Here is a tiny trained network, its code and every weight. The questions are about switching its units off for an input and a class, where a switched-off unit gives its printed mean instead of its output.

import numpy as np


def w(rows, s, z=0):
    codes = np.array(rows[::2]) - 128.0
    scale = np.full(codes.shape[1], s)
    scale[-1] = z or s
    return codes * scale


def norm(h):
    return h / np.sqrt((h * h).mean(-1, keepdims=True) + 1e-5)


def f(y):
    return np.maximum(y, 0)


def log_softmax(a):
    a = a - a.max(-1, keepdims=True)
    return a - np.log(np.exp(a).sum(-1, keepdims=True))


def net(x, mask):
    res = np.array(x, float).reshape(1, 4) / 4 @ E
    u = 0
    for l in range(4):
        y = f(norm(res) @ A[l][:, :-1].T + A[l][:, -1])
        res = res + np.where(mask[u : u + 9], y, B[l][:, -1]) @ B[l][:, :-1]
        u += 9
    return log_softmax(norm(res)[-1] @ U[:, :-1].T + U[:, -1])


A, B = {}, {}
E = w([
[68,192,171,183],'x0',
[141,237,1,102],'x1',
[45,82,92,95],'x2',
[129,122,126,129],'x3',
],0.0063)
A[0] = w([
[253,132,141,163,3],'L0N0',
[136,147,114,133,112],'L0N1',
[138,140,100,76,112],'L0N2',
[206,146,150,135,16],'L0N3',
[83,163,101,96,148],'L0N4',
[116,108,175,133,130],'L0N5',
[126,102,139,181,91],'L0N6',
[150,135,154,114,76],'L0N7',
[124,157,117,119,75],'L0N8',
],0.012,0.0059)
B[0] = w([
[3,209,203,181,232],'L0N0',
[149,134,139,170,167],'L0N1',
[152,100,144,174,207],'L0N2',
[13,213,194,183,181],'L0N3',
[154,76,127,196,253],'L0N4',
[176,99,113,213,246],'L0N5',
[170,121,125,162,180],'L0N6',
[148,131,109,188,141],'L0N7',
[159,125,126,167,152],'L0N8',
],0.0076,0.0034)
A[1] = w([
[92,203,160,248,70],'L1N0',
[100,122,131,122,66],'L1N1',
[251,75,97,131,5],'L1N2',
[213,84,115,254,166],'L1N3',
[161,122,148,109,77],'L1N4',
[120,142,146,94,50],'L1N5',
[157,250,123,51,33],'L1N6',
[80,236,43,54,215],'L1N7',
[138,137,156,96,27],'L1N8',
],0.0071,0.0015)
B[1] = w([
[92,148,136,2,255],'L1N0',
[146,135,98,135,130],'L1N1',
[91,136,175,47,161],'L1N2',
[145,148,134,35,247],'L1N3',
[130,128,72,124,131],'L1N4',
[107,184,53,135,128],'L1N5',
[153,37,248,246,146],'L1N6',
[190,93,247,179,164],'L1N7',
[124,111,122,166,128],'L1N8',
],0.0051,0.0074)
A[2] = w([
[75,101,108,91,55],'L2N0',
[162,189,46,120,91],'L2N1',
[107,62,76,115,105],'L2N2',
[87,86,84,150,4],'L2N3',
[68,119,126,169,59],'L2N4',
[107,150,125,8,100],'L2N5',
[64,173,170,149,107],'L2N6',
[98,63,161,135,125],'L2N7',
[166,129,147,61,116],'L2N8',
],0.012,0.0038)
B[2] = w([
[112,206,145,111,161],'L2N0',
[255,93,247,181,191],'L2N1',
[91,215,140,176,194],'L2N2',
[101,188,199,145,148],'L2N3',
[151,117,123,80,154],'L2N4',
[135,138,163,30,203],'L2N5',
[139,107,22,82,254],'L2N6',
[192,169,140,134,218],'L2N7',
[135,97,152,47,190],'L2N8',
],0.0092,0.0055)
A[3] = w([
[154,111,195,75,208],'L3N0',
[197,57,122,161,122],'L3N1',
[170,103,137,123,49],'L3N2',
[188,146,159,112,121],'L3N3',
[134,175,172,85,74],'L3N4',
[122,31,169,138,120],'L3N5',
[157,70,84,52,4],'L3N6',
[76,254,184,163,49],'L3N7',
[69,78,104,9,87],'L3N8',
],0.0081,0.0032)
B[3] = w([
[154,194,38,129,254],'L3N0',
[160,168,132,122,168],'L3N1',
[146,186,148,104,145],'L3N2',
[129,182,82,110,207],'L3N3',
[111,136,43,185,198],'L3N4',
[164,163,114,164,156],'L3N5',
[73,161,146,99,146],'L3N6',
[2,151,148,178,211],'L3N7',
[117,172,47,60,184],'L3N8',
],0.0071,0.007)
U = w([
[241,141,169,194,170],'0',
[123,183,130,103,228],'1',
[132,158,55,89,165],'2',
[50,173,134,202,123],'3',
[111,99,133,47,61],'4',
[122,5,114,151,50],'5',
[122,34,154,147,2],'6',
[125,29,144,150,12],'7',
],0.016,0.0097)

Each question gives the input, the list of numbers given to net, and the class t.
The units are the neurons (one row each of A and B). Each row of codes is followed by its name. A weight is (code - 128) times the scale printed after its matrix; where a second scale follows, it is the last column's (A, B and U).
mask holds one flag per neuron, layer by layer. A switched-off neuron (its flag False) gives its mean, the last column of its row in B, instead of its output. The means were averaged over made-up inputs and are rounded, as every weight is.
A unit's drop is (log p(t) with every unit on - log p(t) with that unit switched off) / (log p(t) with every unit on - log p(t) with every unit switched off).
The circuit of an input: a set's keep is (log p(t) with only the set's units on - log p(t) with every unit switched off) / (log p(t) with every unit on - log p(t) with every unit switched off). Starting from the 12 units with the biggest drops (on a tie, the unit counted first), units are removed one at a time, each time the one whose removal leaves the highest keep (on an exact tie, the one counted first), for as long as the keep stays at least 0.8.
units of the circuit, in order: the units of the circuit, biggest drop first
k most important neurons: the k neurons with the biggest drops, biggest first
k most important neurons of layer l: the k neurons of layer l with the biggest drops, biggest first
drop of u: that unit's drop, to one decimal
input [5,5,-2,4], class 0: units of the circuit, in order => L2N1, L0N0
input [-3,4,0,4], class 0: units of the circuit, in order => L2N1
input [-8,-4,-8,4], class 2: 3 most important neurons of layer 1 => L1N0, L1N7, L1N6
input [1,0,-5,-3], class 3: units of the circuit, in order => L0N0, L3N7
input [3,-5,2,-2], class 0: 4 most important neurons of layer 0 => L0N0, L0N5, L0N3, L0N6
input [-5,7,-2,6], class 0: 2 most important neurons => L2N1, L1N0
input [-1,4,6,-5], class 3: 3 most important neurons => L1N0, L2N2, L3N7
input [5,-6,-1,3], class 0: units of the circuit, in order => L0N5, L0N0
input [8,-7,2,4], class 2: 2 most important neurons of layer 3 => L3N0, L3N3
input [2,5,5,2], class 0: 2 most important neurons => L2N1, L0N0
input [-2,-6,-7,-1], class 3: units of the circuit, in order => L0N0, L0N3, L2N1
input [1,3,1,-2], class 4: units of the circuit, in order => L1N3, L2N5, L2N8, L0N0
input [-4,-5,-8,1], class 3: 2 most important neurons => L0N0, L0N3
input [8,-6,-4,0], class 2: 2 most important neurons of layer 0 => L0N4, L0N2
input [8,-3,-7,-4], class 2: 4 most important neurons => L1N0, L2N6, L0N0, L2N2
input [7,2,-8,-7], class 3: 2 most important neurons of layer 1 => L1N6, L1N3
input [-4,7,-1,5], class 0: units of the circuit, in order => L2N1
input [4,2,8,-3], class 3: 2 most important neurons of layer 1 => L1N3, L1N0
input [2,-3,5,-4], class 3: 2 most important neurons of layer 1 => L1N0, L1N7
input [-6,6,-3,6], class 0: most important neuron of layer 1 => L1N0
input [1,-2,0,-1], class 4: 3 most important neurons => L1N3, L2N8, L0N4
input [-5,-6,5,2], class 0: 2 most important neurons => L1N0, L2N6
input [8,-5,-1,-6], class 2: 3 most important neurons => L2N6, L2N2, L2N1
input [-6,8,6,-7], class 0: 2 most important neurons => L2N1, L1N0
input [-2,2,-8,-7], class 3: drop of L0N0 => 0.1
input [6,0,0,-3], class 2: drop of L0N3 => -0.1
input [-4,4,8,6], class 3: drop of L1N0 => 0.4
input [-3,-8,4,0], class 0: most important neuron => L1N0
input [6,6,-1,-5], class 0: drop of L0N0 => 0.6
